Here is a tiny trained network, its code and every weight. The questions are about switching its units off for an input and a class, where a switched-off unit gives its printed mean instead of its output.

import numpy as np


def w(rows, s, z=0):
    codes = np.array(rows[::2]) - 128.0
    scale = np.full(codes.shape[1], s)
    scale[-1] = z or s
    return codes * scale


def norm(h):
    return h / np.sqrt((h * h).mean(-1, keepdims=True) + 1e-5)


def f(y):
    return np.maximum(y, 0)


def log_softmax(a):
    a = a - a.max(-1, keepdims=True)
    return a - np.log(np.exp(a).sum(-1, keepdims=True))


def net(x, mask):
    res = np.array(x, float).reshape(1, 3) / 4 @ E
    u = 0
    for l in range(4):
        y = f(norm(res) @ A[l][:, :-1].T + A[l][:, -1])
        res = res + np.where(mask[u : u + 6], y, B[l][:, -1]) @ B[l][:, :-1]
        u += 6
    return log_softmax(norm(res)[-1] @ U[:, :-1].T + U[:, -1])


A, B = {}, {}
E = w([
[128,207,122,159,89,117,145,157,130,128,91],'x0',
[148,142,81,88,139,124,26,142,93,119,75],'x1',
[181,126,135,143,112,126,127,7,114,153,111],'x2',
],0.018)
A[0] = w([
[87,130,143,160,74,98,186,186,191,78,169,2],'0.n0',
[120,129,193,66,118,137,89,191,132,96,87,99],'0.n1',
[82,185,147,197,63,67,173,94,204,128,115,35],'0.n2',
[140,115,254,213,115,155,192,74,169,153,139,121],'0.n3',
[69,134,144,153,148,167,235,187,189,111,225,152],'0.n4',
[106,72,170,199,91,154,160,166,177,170,166,103],'0.n5',
],0.0075,0.0063)
B[0] = w([
[175,79,120,206,124,93,53,118,168,174,52,177],'0.n0',
[48,137,168,111,127,109,176,133,127,110,173,170],'0.n1',
[179,255,81,148,177,179,104,112,173,166,105,176],'0.n2',
[30,192,26,120,120,200,150,169,83,109,237,233],'0.n3',
[202,92,221,106,126,140,28,155,108,128,80,255],'0.n4',
[214,84,160,112,106,141,125,90,131,98,109,192],'0.n5',
],0.0092,0.0095)
A[1] = w([
[211,107,102,145,66,93,88,65,53,129,53,16],'1.n0',
[44,135,48,126,196,142,93,199,148,133,150,118],'1.n1',
[128,254,133,226,18,98,159,176,127,137,26,208],'1.n2',
[196,134,153,140,94,97,153,133,194,159,49,1],'1.n3',
[73,82,111,185,111,74,158,99,91,187,176,41],'1.n4',
[193,141,125,130,170,90,109,39,137,194,53,29],'1.n5',
],0.0082,0.0044)
B[1] = w([
[119,91,196,174,133,177,103,250,111,150,111,186],'1.n0',
[80,108,115,91,110,104,80,114,42,217,107,182],'1.n1',
[110,182,171,127,26,10,128,116,136,141,70,246],'1.n2',
[172,110,210,177,71,162,139,131,91,103,140,150],'1.n3',
[88,86,126,181,78,181,162,158,127,164,166,141],'1.n4',
[214,112,204,165,107,154,121,163,172,69,160,177],'1.n5',
],0.011)
A[2] = w([
[81,70,152,118,193,123,145,101,159,125,212,161],'2.n0',
[64,235,36,109,112,103,209,136,134,112,144,27],'2.n1',
[89,106,28,134,207,177,151,50,127,141,215,76],'2.n2',
[153,100,112,98,118,45,211,23,147,115,179,19],'2.n3',
[136,12,129,111,238,198,107,180,87,124,111,1],'2.n4',
[131,158,79,107,147,2,190,81,201,144,121,35],'2.n5',
],0.0081,0.0025)
B[2] = w([
[164,100,131,198,46,56,176,204,139,108,96,202],'2.n0',
[189,160,122,116,196,48,149,23,138,150,157,178],'2.n1',
[68,115,150,116,62,113,151,225,7,48,153,215],'2.n2',
[108,165,123,112,91,201,128,102,85,89,164,159],'2.n3',
[127,108,138,117,221,129,156,29,255,102,132,255],'2.n4',
[82,42,36,82,239,171,156,153,163,119,131,149],'2.n5',
],0.01,0.0065)
A[3] = w([
[156,201,35,129,108,132,171,35,148,148,138,2],'3.n0',
[95,110,93,121,101,123,153,103,149,124,187,65],'3.n1',
[114,78,134,123,178,174,64,100,126,163,160,106],'3.n2',
[86,96,72,86,123,191,135,152,72,143,163,75],'3.n3',
[9,106,75,111,165,37,116,113,136,149,113,70],'3.n4',
[53,158,112,70,118,98,133,88,181,104,112,73],'3.n5',
],0.012,0.0039)
B[3] = w([
[141,144,151,126,200,207,191,81,221,183,196,182],'3.n0',
[166,152,116,162,120,113,115,160,88,122,50,173],'3.n1',
[164,75,114,161,206,147,231,177,167,46,149,244],'3.n2',
[181,8,94,213,63,187,194,111,119,131,96,223],'3.n3',
[66,189,22,78,174,148,159,101,100,128,168,254],'3.n4',
[82,141,105,78,149,166,103,71,118,132,175,189],'3.n5',
],0.012,0.0063)
U = w([
[186,46,192,153,191,150,117,126,220,74,139,246],'0',
[157,173,228,193,4,98,32,176,132,153,51,181],'1',
[116,87,86,187,27,178,193,100,54,92,191,7],'2',
[132,234,116,165,117,165,184,36,163,213,185,88],'3',
[29,92,13,60,209,186,145,131,116,88,149,28],'4',
[7,200,59,37,76,39,71,105,67,159,95,228],'5',
],0.015,0.0016)

Each question gives the input, the list of numbers given to net, and the class t.
The units are the neurons (one row each of A and B). Each row of codes is followed by its name. A weight is (code - 128) times the scale printed after its matrix; where a second scale follows, it is the last column's (A, B and U).
mask holds one flag per neuron, layer by layer. A switched-off neuron (its flag False) gives its mean, the last column of its row in B, instead of its output. The means were averaged over made-up inputs and are rounded, as every weight is.
A unit's drop is (log p(t) with every unit on - log p(t) with that unit switched off) / (log p(t) with every unit on - log p(t) with every unit switched off).
The circuit of an input: a set's keep is (log p(t) with only the set's units on - log p(t) with every unit switched off) / (log p(t) with every unit on - log p(t) with every unit switched off). Starting from the 12 units with the biggest drops (on a tie, the unit counted first), units are removed one at a time, each time the one whose removal leaves the highest keep (on an exact tie, the one counted first), for as long as the keep stays at least 0.8.
units of the circuit, in order: the units of the circuit, biggest drop first
most important unit: the unit with the biggest drop
k most important neurons: the k neurons with the biggest drops, biggest first
k most important neurons of layer l: the k neurons of layer l with the biggest drops, biggest first
drop when u is switched off: that unit's drop, to one decimal
input [4,-3,2], class 3: 2 most important neurons => [0.n3, 3.n0]
input [0,6,2], class 0: most important neuron => [1.n2]
input [-1,-2,0], class 0: 2 most important neurons => [0.n4, 1.n2]
input [0,-5,-5], class 0: units of the circuit, in order => [1.n2, 0.n4]
input [0,6,-5], class 4: 4 most important neurons => [1.n2, 0.n2, 3.n3, 0.n0]
input [-1,-6,0], class 0: 2 most important neurons => [0.n4, 1.n2]
input [8,-7,0], class 1: 3 most important neurons => [0.n4, 0.n0, 1.n2]
input [0,-7,8], class 2: 4 most important neurons => [2.n2, 0.n3, 1.n2, 2.n4]
input [-3,8,0], class 4: 3 most important neurons => [0.n4, 0.n5, 1.n2]
input [0,8,-5], class 4: 2 most important neurons => [1.n2, 0.n2]
input [3,-6,0], class 1: 3 most important neurons => [0.n4, 0.n0, 2.n4]
input [1,1,-6], class 5: 2 most important neurons => [1.n5, 0.n3]
input [2,-6,2], class 3: 2 most important neurons => [0.n3, 0.n2]
input [-8,3,-2], class 4: units of the circuit, in order => [0.n4]
input [0,2,6], class 0: 2 most important neurons => [1.n2, 0.n2]
input [0,1,4], class 0: 2 most important neurons => [1.n2, 0.n2]
input [6,1,-5], class 5: drop when 0.n5 is switched off => 0.2
input [-1,-7,-4], class 0: drop when 1.n2 is switched off => 3.1
input [-1,5,-1], class 4: drop when 1.n2 is switched off => 1.6
input [6,6,-1], class 5: most important unit => 0.n4
input [-6,-5,2], class 2: drop when 0.n3 is switched off => 2.6
input [0,5,8], class 0: 2 most important neurons of layer 0 => [0.n2, 0.n0]
